Below are the code and all the weights of a small trained network. Each question names an input and a class and asks about switching units off, where a switched-off unit gives its printed mean instead of its output.

import numpy as np


def w(rows, s, z=0):
    codes = np.array(rows[::2]) - 128.0
    scale = np.full(codes.shape[1], s)
    scale[-1] = z or s
    return codes * scale


def f(y):
    return y / 2 * (1 + np.tanh(0.7978845608 * (y + 0.044715 * y**3)))


def log_softmax(a):
    a = a - a.max(-1, keepdims=True)
    return a - np.log(np.exp(a).sum(-1, keepdims=True))


def net(x, mask):
    res = np.array(x, float).reshape(1, 6) / 4 @ E
    y = f(res @ A[0][:, :-1].T + A[0][:, -1])
    res = res + np.where(mask, y, B[0][:, -1]) @ B[0][:, :-1]
    return log_softmax(res[-1] @ U[:, :-1].T + U[:, -1])


A, B = {}, {}
E = w([
[87,97,133,186,228,118,111,159,138,119,179,127],'x0',
[99,6,182,183,119,99,111,166,103,94,159,87],'x1',
[124,138,131,134,109,137,120,60,46,70,100,84],'x2',
[143,146,147,140,91,71,97,99,188,199,153,109],'x3',
[113,135,71,155,127,117,78,79,132,194,126,90],'x4',
[135,84,123,156,55,98,157,91,174,143,155,178],'x5',
],0.012)
A[0] = w([
[145,152,68,124,104,95,109,90,79,155,122,39,202],'n1',
[124,87,180,124,184,172,165,172,104,89,113,158,252],'n2',
[174,128,88,103,128,120,75,79,65,142,111,53,207],'n3',
[95,139,147,215,162,100,31,157,148,151,255,158,180],'n4',
[125,83,91,51,105,138,166,128,121,145,113,228,163],'n5',
[176,59,145,199,80,85,132,107,134,129,153,187,81],'n6',
[123,122,127,179,180,58,79,107,152,135,177,111,167],'n7',
[159,126,171,66,161,127,106,249,145,131,170,144,202],'n8',
[198,112,93,137,90,102,160,114,221,188,154,224,210],'n9',
[100,86,130,168,93,124,183,112,91,125,33,128,187],'n10',
[76,136,169,229,204,90,101,116,145,169,175,108,163],'n11',
[175,188,94,86,172,148,140,156,137,121,79,161,159],'n12',
[160,135,122,118,66,135,133,202,160,166,159,113,146],'n13',
],0.009,0.0032)
B[0] = w([
[112,110,78,178,114,105,52,187,116,151,94,80,215],'n1',
[57,152,99,88,198,150,180,134,89,81,151,97,233],'n2',
[115,105,101,182,119,41,64,142,152,168,95,87,215],'n3',
[95,111,95,152,70,99,52,119,169,226,106,64,245],'n4',
[129,102,141,108,122,151,113,65,131,153,70,116,194],'n5',
[180,105,119,102,174,188,112,26,131,137,88,102,204],'n6',
[37,116,78,79,127,110,69,88,151,204,120,127,207],'n7',
[124,97,141,111,171,118,113,121,19,123,119,71,207],'n8',
[202,183,142,175,248,152,94,194,137,164,54,2,253],'n9',
[87,104,55,121,133,172,107,138,113,174,137,123,185],'n10',
[63,8,27,89,52,79,88,123,164,180,175,121,233],'n11',
[136,202,209,167,139,163,143,91,146,97,65,173,218],'n12',
[78,133,201,164,97,183,119,194,23,108,155,128,174],'n13',
],0.0078,0.012)
U = w([
[161,170,154,120,109,189,184,14,153,120,141,223,38],'0',
[91,91,112,149,135,145,185,196,92,95,255,142,158],'1',
[165,178,173,170,193,172,123,141,98,151,77,90,222],'2',
[173,182,178,167,41,63,111,154,152,123,120,179,4],'3',
[108,68,59,148,70,41,82,130,144,216,145,104,123],'4',
],0.0097,0.0032)

Each question gives the input, the list of numbers given to net, and the class t.
The units are the neurons (one row each of A and B). Each row of codes is followed by its name. A weight is (code - 128) times the scale printed after its matrix; where a second scale follows, it is the last column's (A, B and U).
mask holds one flag per neuron, in row order. A switched-off neuron (its flag False) gives its mean, the last column of its row in B, instead of its output. The means were averaged over made-up inputs and are rounded, as every weight is.
A unit's drop is (log p(t) with every unit on - log p(t) with that unit switched off) / (log p(t) with every unit on - log p(t) with every unit switched off).
The circuit of an input: a set's keep is (log p(t) with only the set's units on - log p(t) with every unit switched off) / (log p(t) with every unit on - log p(t) with every unit switched off). Starting from the 12 units with the biggest drops (on a tie, the unit counted first), units are removed one at a time, each time the one whose removal leaves the highest keep (on an exact tie, the one counted first), for as long as the keep stays at least 0.8.
units of the circuit, in order: the units of the circuit, biggest drop first
unit that matters most: the unit with the biggest drop
top k neurons: the k neurons with the biggest drops, biggest first
drop of u: that unit's drop, to one decimal
input [2,3,3,-1,-4,-8], class 1: units of the circuit, in order	(n9, n2)
input [-6,6,-1,-3,-8,-7], class 1: top 2 neurons	(n9, n2)
input [-8,3,8,-4,-2,-4], class 4: unit that matters most	n3
input [6,-8,-2,3,1,2], class 2: top 4 neurons	(n9, n12, n3, n1)
input [3,-2,7,-7,-8,-3], class 1: units of the circuit, in order	(n9, n2)
input [3,6,0,-2,-3,-3], class 1: top 2 neurons	(n2, n3)
input [-8,7,-8,2,3,-8], class 2: top 4 neurons	(n11, n4, n13, n7)
input [5,-1,5,-4,-2,5], class 1: top 2 neurons	(n9, n12)
input [-5,-3,2,6,7,6], class 2: top 3 neurons	(n9, n11, n4)
input [3,2,-7,2,-8,4], class 2: drop of n9	0.5
input [4,-6,5,-2,-5,7], class 0: drop of n1	0.2
input [-1,-8,0,7,-8,2], class 2: drop of n9	0.3
